(in the rows, 128 means zero)
Each row is followed by its class.
[150 162  79 155 161 141 154 129  80 128 115 124 126 150 214  95 165 159
 140 121 144 139 142 125 188 168 107 101 111 169 109 140 131 112 121 121
 144 158 187 124 176 133 178  88 150 145 100 155 119]
F
[152 178  89 139 138  98 148 106  71 134 132 116  88 126 203 120 173 140
 136 138 133 129 137 131 186 150 119  94 114 156 112 141 120 134 139 108
 144 143 156 117 173 145 145  96 152 137 108 155 132]
W
[148 138 122  69 162 157 156 121  58 125 133 128 100 124 185 119 147 131
 138 134 130 158 131 141 152 147 136 115 130  94 148 136 172 127  80 132
 120 100 211 107 153 108 145  66 154 141  44 122 163]
T
[130 178  97 113 136  98 142 125  86 131 133 119  88 132 194 106 157 149
 116 144 115 128 135 144 188 150 147  91  97 162 113 124 124 154 111 119
 135 145 144 130 188 139 118  97 155 153 128 138 138]
D
[128 163  98 133 150 110 145 128  92 135 124 123 100 141 190 101 157 154
 125 135 122 138 142 140 193 143 146  97 107 165 107 129 129 149 114 118
 137 146 151 137 189 141 128  93 153 154 122 149 128]
D
[150 148 120  73 166 156 153 117  44 126 139 125  95 124 197 120 157 125
 138 133 129 156 128 137 153 154 135 114 133  98 146 129 180 131  77 135
 122 102 216 105 156 114 156  68 150 142  52 123 172]
T
[143 171  89 149 159 125 139 129  60 132 149 117 106 129 209 119 188 148
 125 130 155 135 139 113 182 170 116 102 110 153 106 131 130 125 133 124
 138 131 176 124 168 141 157  84 149 139 118 146 121]
X
[147 144 135  66 142 135 149 118  51 122 145 120 107 119 193 133 158 109
 147 143 126 136 121 134 141 141 140 123 125 143 155 118 190 143  57 141
 125 104 200 111 165 116 160  55 151 134  64 120 179]
U
[146 142 130  99 154 180 165 136  38 125 126 135 118 123 190 133 156 110
 135 125 130 155 142 127 144 148 143 125 126  73 168 130 192 126  94 139
 118  92 218 106 144 103 175  66 145 133  55 115 165]
X
[149 166  82 148 133 113 148 132  74 135 142 118 125 161 225 104 169 137
 143 130 139 134 130 124 175 154 125 110 109 174 110 140 132 130 136 121
 138 134 188 121 175 134 170  81 150 153 107 156 122]
U
[149 143 107 100 179 151 163 125  54 121 118 116 102 151 195 121 160 114
 158 111 139 162 132 127 154 141 135 114 132 106 144 139 193 138  69 129
 128 120 223 105 156 112 154  72 147 140  54 120 160]
W
[130 172  98 133 145 103 149 123  83 129 117 129 103 138 189 105 159 152
 119 136 129 140 149 144 190 134 144  77 107 138  99 128 118 147 129 112
 134 145 145 140 181 145 129 113 167 146 112 150 132]
M
[148 144 127  80 155 144 157 129  57 118 131 115  98 128 187 125 165 109
 158 124 138 154 135 131 160 135 128 119 125 142 155 133 201 134  56 127
 135 114 209 114 161 109 160  62 155 130  61 126 169]
W
[153 164  93 153 145 118 151 131  65 137 142 117 130 157 225 110 172 138
 142 130 144 141 137 125 179 159 128 115 115 173 106 137 136 123 129 124
 143 128 188 123 175 136 173  77 152 152 106 159 124]
U
[148 172  90 129 143 109 134 125  60 138 158 105 112 135 214 122 177 138
 137 137 154 140 126 122 165 164 123 104 105 175 104 130 128 134 116 127
 137 130 179 118 175 142 148  74 151 143 115 138 139]
U
[145 148 138  77 144 175 163 126  44 132 138 136 116 118 192 121 142 116
 139 129 132 174 142 142 144 150 141 124 122  83 164 135 186 108  94 147
 126  92 217 105 150 106 160  67 152 134  54 125 171]
T
[127 163  91 123 147 112 147 129  94 133 125 125  96 143 189 100 155 151
 123 141 120 138 141 146 191 143 144  93 101 165 105 128 126 149 107 119
 141 148 152 136 188 136 124  94 155 151 123 150 130]
D
[149 163 108 159 151 123 148 158  71 128 136 121 132 155 230 115 191 139
 147 122 145 142 137 126 184 168 130 106 107 166 106 143 132 120 121 132
 141 137 193 131 174 139 167  87 146 165 115 147 109]
C
[154 169  93 126 140 109 149 104  83 134 113 124  95 118 189 111 162 162
 129 142 117 110 140 140 185 153 116  85 113 152 109 137 110 141 139 100
 135 148 148 124 166 153 145  96 153 130  99 149 146]
F
[149 140 127  83 180 182 157 130  49 113 124 118 112 127 185 118 160 120
 153 122 132 135 129 143 147 150 139 123 120 102 164 130 184 136  66 136
 126 120 209  95 176 111 179  60 150 130  53 116 177]
F
[150 144 128  87 172 180 159 131  46 112 126 119 111 123 185 125 158 120
 151 123 132 136 130 144 148 148 134 124 123  97 166 130 178 136  70 127
 129 122 205  94 173 112 179  55 150 126  49 112 181]
F
[148 173  84 159 148 118 157 129  75 130 131 119 114 153 226 101 177 137
 148 117 145 150 139 126 194 159 118 104 108 175 111 143 136 115 124 117
 150 153 186 120 176 126 165 100 145 148 116 162 113]
W
[149 151 137  82 168 166 161 135  47 110 119 115 107 127 174 120 148 113
 145 126 129 149 130 142 156 142 148 113 114  79 164 122 170 142  73 129
 125 108 198 105 172 108 159  71 155 141  52 120 178]
M
[140 140 130  85 177 180 160 145  68 110 103 113 103 148 178 108 143 117
 150 121 124 156 124 144 164 139 147 117 114  89 168 131 177 146  70 134
 126 105 209 106 167 100 156  64 145 147  53 127 165]
D
[149 168  83 147 144 114 146 107  74 129 119 136  86 125 190 119 171 146
 114 136 122 120 142 132 190 144 115  91 116 130 114 134 105 143 156 101
 131 130 153 120 161 137 155 100 147 143  99 162 128]
X
[152 144 125  74 149 160 152 125  52 121 130 110 106 132 190 129 152 104
 150 127 128 139 119 140 140 139 145 124 115 104 169 131 176 154  75 127
 122 102 210  90 164 106 157  52 152 136  51 118 179]
U
[142 166  75 160 160 137 140 126  72 131 132 129 117 135 214 110 175 158
 128 124 150 143 145 102 183 166 114 101 111 142 111 139 127 119 138 122
 142 139 177 121 168 138 153  77 145 143 105 151 110]
X
[150 169  90 155 141 117 146 115  60 131 130 133  96 127 212 121 178 142
 119 138 132 124 146 129 189 153 118  94 119 136 115 134 110 134 145 112
 132 135 154 123 170 131 157  97 150 143 109 164 125]
X
[147 167 105 128 145 100 145 113  78 127 123 120  82 130 179 112 167 146
 127 153 119 125 134 146 196 146 127  91 107 156 111 130 113 149 130 109
 135 125 141 128 172 135 141  94 147 149 104 156 143]
D
[153 138 106  96 168 160 157 132  48 121 117 127 102 133 188 127 158 121
 133 122 127 147 136 121 153 142 135 110 132  81 149 133 173 147  86 125
 111  99 213 108 141 108 156  69 142 140  53 121 163]
X
[145 145 115  66 151 151 154 118  56 126 123 128  94 117 185 121 147 135
 132 139 125 154 126 140 153 139 130 105 133  93 147 134 170 141  85 126
 115  97 205 112 141 112 141  66 150 139  50 122 170]
T
[131 171  92 113 133 101 142 108  89 142 139 141  96 117 210 105 159 162
 115 147 119 136 143 149 180 145 137  94 109 163  98 131 123 138 130 118
 135 144 149 131 174 150 124  95 159 140 124 153 131]
T
[156 170  88 130 123 103 143 102  75 136 137 119  97 128 202 120 163 132
 127 147 123 122 126 137 177 143 122  95 111 166 119 133 113 148 144 107
 137 129 162 115 175 134 151  93 149 139  94 159 144]
U
[151 140 120  97 158 158 159 134  51 122 114 124 111 140 195 133 166 112
 149 123 139 168 129 132 148 151 140 111 127  96 150 135 182 146  66 141
 121 105 225 113 152 104 157  64 138 152  59 114 152]
C
[151 139 119  95 156 159 158 136  56 121 113 128 110 138 191 135 166 112
 148 120 134 169 130 132 150 149 139 109 128  97 147 137 177 145  65 136
 118 111 223 113 153 103 156  63 140 152  54 111 152]
C
[151 144 123  85 164 149 160 125  55 119 122 118 103 137 192 125 163 113
 163 119 139 166 143 130 159 138 129 115 126 132 152 136 205 131  60 131
 137 118 212 111 156 112 157  60 153 129  59 128 169]
W
[148 139 147  78 144 153 151 144  56 119 133 129 110 121 184 140 173 106
 146 139 135 157 132 139 146 141 146 123 119 131 152 130 195 132  59 145
 127 104 207 116 165 106 161  55 159 144  68 115 164]
C
[150 148 144 101 145 178 165 143  45 123 119 131 130 136 201 136 157 102
 149 112 136 182 140 128 146 152 147 120 117  82 165 140 188 121  76 150
 128 109 230 110 154  99 169  64 142 149  62 120 156]
C
[149 161  83 155 150 126 152 139  75 132 144 118 134 163 234  97 171 135
 148 118 143 141 126 124 176 159 126 109 112 179 108 136 136 117 128 129
 142 139 201 123 186 134 170  95 144 153  99 155 113]
U
[144 162  86 143 149 136 151 129  80 134 135 135 122 148 224  94 162 155
 128 139 135 150 146 134 196 156 119 102 111 158 104 144 134 111 134 118
 150 134 184 128 171 132 160  91 156 151  97 167 113]
T
[139 160  88 161 164 141 154 149  86 125 114 122 125 167 210  86 159 149
 142 122 135 151 135 125 201 161 122 104 106 159 107 144 131 114 121 125
 146 140 190 133 177 123 162  91 143 161 100 167 112]
D
[153 138 130  79 152 150 151 122  52 121 139 117 111 135 196 125 159 105
 152 137 133 147 125 129 145 136 143 119 123 130 154 123 193 140  67 138
 125 101 211 109 168 112 167  61 154 138  49 120 166]
U
[143 135 145  76 158 145 152 131  57 111 137 116  93 132 172 119 162 112
 151 147 127 143 133 140 164 139 150 114 124 136 155 123 197 141  49 141
 131 101 192 122 172 109 156  68 151 145  58 130 174]
D
[145 144 126 107 157 182 169 132  35 123 123 134 119 132 193 134 157 112
 136 120 132 161 150 126 150 148 142 120 133  68 166 133 193 127  92 140
 127  99 219 106 145 105 170  67 142 134  55 128 166]
X
[138 164  75 154 162 139 146 130  74 131 131 124 114 140 209 109 179 154
 125 119 151 140 140 108 182 165 115  97 113 141 105 137 126 124 136 121
 135 137 183 124 165 136 148  84 149 144 108 147 111]
X
[134 166  86 137 140 110 148 115  88 136 112 140 100 128 200 113 168 158
 109 138 115 123 149 133 187 141 132  95 109 144 100 133 120 152 135 106
 128 142 147 128 158 141 129  93 157 137 122 149 126]
X
[147 171  99 161 158 122 158 135  66 123 123 122 125 158 212  96 169 143
 142 122 143 155 144 123 195 165 127  96 107 137 103 135 125 112 125 125
 145 140 180 135 175 137 168 103 150 153 100 158 116]
M
[152 135 136  83 169 165 156 127  59 115 130 122 112 127 182 118 159 124
 156 127 140 147 138 135 155 147 128 115 128 132 155 128 190 122  62 135
 131 122 207 116 170 112 177  65 154 128  54 126 172]
F
[146 141 149  99 154 184 166 149  51 121 119 137 134 135 194 131 159 106
 150 109 137 181 134 132 143 147 149 130 117  87 164 138 186 112  77 151
 125 109 230 107 160  95 170  64 149 149  56 112 152]
C
[135 177 100 136 141  96 149 113  92 131 122 132 105 129 193 103 151 153
 120 139 122 141 147 140 183 142 153  86 105 147 101 124 122 147 122 118
 137 152 142 135 184 152 124 113 157 142 120 149 134]
M
[146 134 143  84 169 156 155 136  59 114 123 119 102 138 184 114 159 119
 153 132 128 161 134 131 163 143 145 118 116 127 155 122 192 127  58 140
 133 105 201 119 164 110 160  62 150 146  54 125 168]
D
[150 142 141 104 147 179 164 145  46 126 118 134 132 137 198 133 156 105
 154 110 139 185 142 133 140 149 145 124 115  88 163 142 185 118  78 153
 127 111 229 110 154  98 167  61 142 145  62 121 154]
C
[140 144 134  88 155 187 165 124  44 130 127 136 125 125 199 113 144 123
 147 124 136 175 142 142 145 150 137 120 123  85 161 139 191 109  92 152
 130  96 222 108 150 106 161  70 144 131  51 133 162]
T
[130 171  88 108 122 109 149 100 102 139 123 149  98 123 202 100 137 165
 110 156 110 132 148 157 183 138 136  88 105 157 101 137 122 147 130 111
 135 148 146 133 172 136 120  97 166 135 118 163 127]
T
[151 162  88 157 134 126 157 141  86 132 117 133 121 151 224 110 177 142
 134 127 137 153 139 132 188 155 125 105 104 176 107 139 128 126 121 121
 147 148 187 132 176 126 167  86 149 162 116 158 103]
C
[145 165  77 151 161 133 140 128  60 136 145 123 115 138 217 119 184 149
 129 115 150 145 149 104 184 169 120 106 116 138 107 134 133 120 135 121
 141 144 174 127 175 142 155  75 150 144 121 147 112]
X
[155 168  92 148 149 120 151 128  61 129 145 117 116 140 215 106 177 153
 143 134 146 125 145 132 182 170 120 106 113 172 106 136 132 121 119 115
 146 149 174 126 180 145 179  84 152 141 110 147 130]
F
[146 174  96 144 145 112 154 126  66 126 127 124 114 139 203 102 168 150
 135 134 137 138 143 129 193 165 130  94 105 150 110 131 127 123 121 117
 142 140 167 133 177 134 157  99 152 153 104 156 127]
M
[155 134 118  85 179 166 157 128  53 123 123 118 109 126 179 120 155 130
 147 126 138 150 127 133 146 152 135 116 130  99 154 130 178 128  71 132
 117 114 215 104 163 111 167  66 146 133  47 103 171]
F
[155 170  93 148 138 117 141 106  63 130 126 130  85 115 195 122 178 143
 114 149 125 110 141 129 189 146 120  94 116 137 118 134 114 148 154  99
 134 122 148 115 163 136 154  99 152 140  97 162 138]
X
[135 181 106 119 134  91 143 120  72 133 128 120  94 118 190 114 160 151
 115 142 123 126 144 146 185 146 148  83 100 149 108 122 120 151 117 113
 137 145 139 136 183 151 121 110 162 145 123 145 145]
M
[149 169  93 118 128 109 142  93  84 137 134 140  87 113 200 109 155 154
 116 162 117 127 138 143 183 146 118  89 115 144 108 134 104 135 145 106
 136 132 145 120 168 138 134  96 163 138  92 160 139]
T
[149 165  99 134 146 106 145 115  84 130 117 125  81 135 185 105 163 145
 127 145 119 133 134 142 193 141 134  92 106 143 116 128 107 140 142 110
 135 129 143 126 179 138 146  99 150 156 101 156 133]
D
[150 174  96 121 120  89 137 106  70 137 142 116  92 123 202 126 171 133
 128 147 123 112 127 136 172 145 127  93 115 160 120 130 109 154 139 113
 129 124 149 114 173 144 141  87 152 146 106 151 150]
U
[149 146 143  95 144 174 164 143  43 124 122 131 125 132 195 137 161 105
 149 113 135 174 138 135 141 152 149 124 117  90 167 138 186 120  78 151
 125 107 227 106 157  96 166  65 147 146  59 116 158]
C
[126 169  97 130 143 113 147 127  94 131 114 126  98 147 190  98 152 154
 121 141 115 136 140 143 192 138 146  93 102 153 107 133 126 152 121 115
 136 147 150 133 182 135 125  99 158 153 120 149 130]
D
[152 147 146  93 133 169 164 141  39 128 124 127 122 128 195 142 157 106
 147 122 134 175 144 137 141 150 152 119 117  85 171 138 188 127  79 148
 129 104 222 109 153  99 162  63 145 144  65 118 163]
C
[139 174  93 123 125  99 142 112  82 141 138 127 109 134 212 110 158 140
 128 137 121 127 133 144 169 146 146 101 105 174 110 129 131 151 121 120
 132 140 163 120 181 139 135  95 154 140 116 146 137]
U
[150 148 147  92 140 169 161 137  41 125 122 129 123 131 195 137 161 106
 147 118 134 170 141 133 141 151 154 122 115  93 167 138 192 128  76 150
 126 105 223 106 154  98 162  66 148 147  62 117 165]
C
[156 183 112 135 147  91 148 107  61 126 138 122  91 123 193 114 171 142
 130 144 130 130 142 136 186 157 138  85 106 132 112 122 114 132 142 114
 144 128 141 127 177 157 145 110 149 146 101 152 142]
M
[140 146 137  87 152 183 167 125  45 128 129 140 122 126 199 117 146 119
 143 120 134 178 138 137 148 148 134 125 125  80 161 139 188  99  97 151
 127 102 223 107 153 103 168  69 151 137  51 132 159]
T
[145 149 138  81 151 177 161 123  43 130 130 137 118 125 198 114 143 121
 145 123 129 174 148 139 151 151 141 120 121  86 161 138 189 108  89 149
 131 100 218 108 151 108 164  70 150 136  54 136 165]
T
[140 169 110 124 128  96 140 133  68 141 145 124 101 125 211 134 180 141
 121 148 128 128 146 150 171 151 152  95  99 165 104 128 125 155 108 123
 139 148 153 132 184 149 126  90 161 152 135 132 130]
C
[155 145 133  77 163 174 158 126  48 117 126 115 102 117 177 125 154 123
 147 123 132 137 132 147 149 149 138 124 119  94 170 130 169 135  72 122
 127 123 199  93 172 108 171  56 154 127  54 114 182]
F
[145 144 134  58 143 143 147 117  47 122 152 133  92 112 189 124 160 119
 140 156 127 147 141 146 153 140 137 113 125 128 148 127 194 132  68 140
 130 100 193 115 163 117 156  61 163 133  60 129 176]
T
[148 140 114  75 162 156 156 122  54 125 131 125 100 125 192 118 149 129
 135 137 135 163 126 137 147 143 133 113 132  98 142 132 175 129  84 137
 120  96 213 111 150 114 151  67 151 138  48 121 161]
T
[143 147 146  76 157 142 157 128  46 112 130 120  99 121 170 127 165 117
 145 141 134 149 136 141 160 142 146 109 125 114 158 118 191 131  62 139
 134 104 189 119 169 117 159  73 159 140  59 128 180]
M
[152 135 134  69 149 142 151 124  52 123 145 118 112 133 193 130 158 112
 153 135 135 151 126 130 143 138 143 123 120 130 161 129 188 131  69 140
 124 104 209 107 165 104 159  55 155 141  56 123 170]
U
[133 173  80 140 142 103 155 112  97 135 116 135 101 150 206 102 155 140
 136 118 128 152 151 135 183 132 136  93 113 153 100 141 133 142 127 113
 136 164 162 128 178 140 135 103 160 141 120 150 116]
W
[142 170  84 143 155 126 134 123  71 134 150 116 126 146 216 113 166 140
 141 126 156 156 129 111 164 164 121 106 105 168 105 134 136 121 119 138
 144 145 191 116 182 141 155  76 147 147 108 144 124]
U
[142 144 135  89 156 186 164 129  48 129 129 143 121 124 199 115 141 116
 143 123 131 180 140 141 144 143 136 127 126  80 154 135 186 103  91 148
 129 105 221 109 157 110 168  69 151 132  50 130 161]
T
[146 153 144 100 156 173 170 132  36 121 117 125 122 131 180 121 147 113
 147 116 138 178 142 134 152 148 151 113 118  65 168 129 182 114  89 143
 131 108 211 111 161 106 166  81 148 141  53 125 171]
M
